Below is a small trained network, with its code and all its weights. Each question gives an input and a class and asks what happens when units are switched off, that is, made to give their printed mean instead of their output.

import numpy as np


def w(rows, s, z=0):
    codes = np.array(rows[::2]) - 128.0
    scale = np.full(codes.shape[1], s)
    scale[-1] = z or s
    return codes * scale


def norm(h):
    return h / np.sqrt((h * h).mean(-1, keepdims=True) + 1e-5)


def f(y):
    return np.maximum(y, 0)


def log_softmax(a):
    a = a - a.max(-1, keepdims=True)
    return a - np.log(np.exp(a).sum(-1, keepdims=True))


def net(x, mask):
    res = np.array(x, float).reshape(1, 8) / 4 @ E
    u = 0
    for l in range(4):
        y = f(norm(res) @ A[l][:, :-1].T + A[l][:, -1])
        res = res + np.where(mask[u : u + 8], y, B[l][:, -1]) @ B[l][:, :-1]
        u += 8
    return log_softmax(norm(res)[-1] @ U[:, :-1].T + U[:, -1])


A, B = {}, {}
E = w([
[126,128,132,130,128],'x0',
[161,66,92,57,199],'x1',
[127,45,59,151,75],'x2',
[98,152,188,59,10],'x3',
[253,61,250,169,96],'x4',
[130,126,129,129,129],'x5',
[127,124,126,129,128],'x6',
[126,135,135,127,133],'x7',
],0.0062)
A[0] = w([
[38,94,135,71,46,116],'0.n1',
[114,1,81,86,98,170],'0.n2',
[122,91,169,130,127,44],'0.n3',
[55,174,91,121,131,147],'0.n4',
[100,90,63,232,44,144],'0.n5',
[85,74,162,45,51,4],'0.n6',
[133,164,150,202,27,98],'0.n7',
[45,158,39,123,86,64],'0.n8',
],0.0075,0.0045)
B[0] = w([
[88,73,171,70,163,233],'0.n1',
[174,200,232,88,254,255],'0.n2',
[148,142,107,132,99,135],'0.n3',
[184,94,101,28,133,229],'0.n4',
[126,252,188,135,191,242],'0.n5',
[23,81,202,220,152,178],'0.n6',
[200,211,150,108,121,216],'0.n7',
[124,153,48,73,43,227],'0.n8',
],0.0077,0.0045)
A[1] = w([
[141,79,174,106,142,10],'1.n1',
[87,145,115,165,30,163],'1.n2',
[205,75,121,230,112,141],'1.n3',
[89,94,152,121,205,149],'1.n4',
[163,147,162,184,55,160],'1.n5',
[147,119,42,230,152,56],'1.n6',
[148,50,153,41,154,135],'1.n7',
[17,45,165,33,2,39],'1.n8',
],0.008,0.0014)
B[1] = w([
[169,245,28,121,146,187],'1.n1',
[90,136,49,158,152,153],'1.n2',
[63,126,67,103,3,184],'1.n3',
[120,235,178,182,144,225],'1.n4',
[161,179,23,59,214,207],'1.n5',
[40,68,189,222,83,156],'1.n6',
[234,179,27,205,191,252],'1.n7',
[80,64,247,231,195,224],'1.n8',
],0.0061,0.004)
A[2] = w([
[131,102,202,135,90,127],'2.n1',
[96,120,49,209,199,79],'2.n2',
[244,150,180,197,96,148],'2.n3',
[176,44,128,154,89,161],'2.n4',
[202,93,227,96,41,79],'2.n5',
[106,120,63,187,178,3],'2.n6',
[176,225,136,122,185,23],'2.n7',
[79,75,95,254,156,218],'2.n8',
],0.0082,0.0023)
B[2] = w([
[101,116,188,138,123,146],'2.n1',
[49,84,183,143,86,164],'2.n2',
[105,94,89,85,95,220],'2.n3',
[90,120,109,93,83,133],'2.n4',
[80,69,87,153,141,165],'2.n5',
[106,139,154,163,103,146],'2.n6',
[162,148,157,89,145,254],'2.n7',
[116,130,254,85,142,152],'2.n8',
],0.012,0.0083)
A[3] = w([
[91,180,168,147,185,218],'3.n1',
[157,163,54,8,142,146],'3.n2',
[117,234,144,178,2,73],'3.n3',
[224,118,181,197,83,253],'3.n4',
[140,192,138,168,53,110],'3.n5',
[72,157,113,79,160,186],'3.n6',
[221,67,94,121,29,157],'3.n7',
[166,181,196,65,110,145],'3.n8',
],0.0088,0.0025)
B[3] = w([
[146,124,117,156,79,227],'3.n1',
[125,107,169,160,91,254],'3.n2',
[221,49,31,170,250,155],'3.n3',
[71,101,96,111,105,157],'3.n4',
[88,104,172,98,252,142],'3.n5',
[190,104,104,125,75,211],'3.n6',
[128,163,53,74,59,161],'3.n7',
[118,157,136,194,123,249],'3.n8',
],0.011,0.0088)
U = w([
[159,187,197,168,130,225],'0',
[89,87,67,55,90,132],'1',
[156,142,190,197,121,188],'2',
[2,51,233,217,220,85],'3',
[248,176,117,165,254,1],'4',
[165,156,192,171,125,122],'5',
],0.01,0.0057)

Each question gives the input, the list of numbers given to net, and the class t.
The units are the neurons (one row each of A and B). Each row of codes is followed by its name. A weight is (code - 128) times the scale printed after its matrix; where a second scale follows, it is the last column's (A, B and U).
mask holds one flag per neuron, layer by layer. A switched-off neuron (its flag False) gives its mean, the last column of its row in B, instead of its output. The means were averaged over made-up inputs and are rounded, as every weight is.
A unit's drop is (log p(t) with every unit on - log p(t) with that unit switched off) / (log p(t) with every unit on - log p(t) with every unit switched off).
The circuit of an input: a set's keep is (log p(t) with only the set's units on - log p(t) with every unit switched off) / (log p(t) with every unit on - log p(t) with every unit switched off). Starting from the 12 units with the biggest drops (on a tie, the unit counted first), units are removed one at a time, each time the one whose removal leaves the highest keep (on an exact tie, the one counted first), for as long as the keep stays at least 0.8.
units of the circuit, in order: the units of the circuit, biggest drop first
k most important neurons: the k neurons with the biggest drops, biggest first
top k neurons in layer l: the k neurons of layer l with the biggest drops, biggest first
input [-8,3,-5,-8,1,5,-2,-3], class 3: units of the circuit, in order => 0.n2, 2.n2
input [6,-1,4,-1,7,-7,-8,-3], class 1: units of the circuit, in order => 3.n7, 2.n3
input [-3,7,5,-5,8,4,-4,-6], class 1: units of the circuit, in order => 1.n3, 3.n7, 2.n4
input [8,8,5,1,-4,5,4,4], class 4: units of the circuit, in order => 0.n2
input [-4,6,-2,7,-4,5,-3,0], class 3: units of the circuit, in order => 1.n8, 0.n6
input [-4,5,-3,-6,6,1,-2,6], class 1: 3 most important neurons => 0.n5, 0.n2, 2.n3
input [7,-8,0,-2,-6,4,-1,-2], class 4: 2 most important neurons => 3.n3, 2.n3
input [-1,-7,-4,4,-7,0,-4,-5], class 1: 3 most important neurons => 0.n2, 0.n8, 2.n7
input [1,3,1,5,6,-8,-4,6], class 1: 2 most important neurons => 2.n3, 0.n5
input [-3,-8,6,-7,3,-1,-1,4], class 4: 4 most important neurons => 0.n5, 3.n3, 0.n7, 1.n8
input [-8,6,-6,6,8,3,0,6], class 1: 2 most important neurons => 0.n2, 0.n5
input [-1,-8,-4,4,-4,5,1,-6], class 4: top 2 neurons in layer 3 => 3.n3, 3.n5
input [3,2,3,-1,6,4,4,-3], class 1: 3 most important neurons => 2.n3, 3.n7, 1.n3
input [0,-6,1,-8,7,4,1,1], class 3: 2 most important neurons => 1.n6, 0.n4
input [-8,-8,-2,3,-1,1,7,-6], class 4: most important neuron => 3.n3
input [4,-8,-2,-6,6,-4,5,7], class 4: 3 most important neurons => 3.n3, 0.n4, 0.n1
input [-6,7,1,6,-4,6,5,6], class 4: units of the circuit, in order => 1.n7, 2.n3
input [2,-5,-1,2,7,1,-3,-5], class 1: 2 most important neurons => 0.n2, 3.n7
input [6,-5,7,8,6,-5,-2,-2], class 3: top 2 neurons in layer 0 => 0.n6, 0.n4
input [-6,8,-3,5,1,6,5,5], class 4: top 2 neurons in layer 0 => 0.n2, 0.n5
input [8,-4,-1,-5,-8,7,8,3], class 1: 2 most important neurons => 0.n4, 0.n2
input [3,-2,-1,8,-1,7,8,2], class 3: most important neuron => 1.n8
input [-2,-7,3,-1,-5,2,7,2], class 4: 3 most important neurons => 3.n3, 0.n5, 2.n3
input [2,3,8,0,-6,8,-6,-7], class 0: top 2 neurons in layer 2 => 2.n3, 2.n5
input [7,0,8,2,-6,2,-1,-8], class 0: top 2 neurons in layer 0 => 0.n2, 0.n5
input [1,-8,3,-6,6,5,1,5], class 4: top 2 neurons in layer 3 => 3.n3, 3.n5
input [3,3,-1,-2,-1,0,7,5], class 2: top neuron in layer 0 => 0.n5
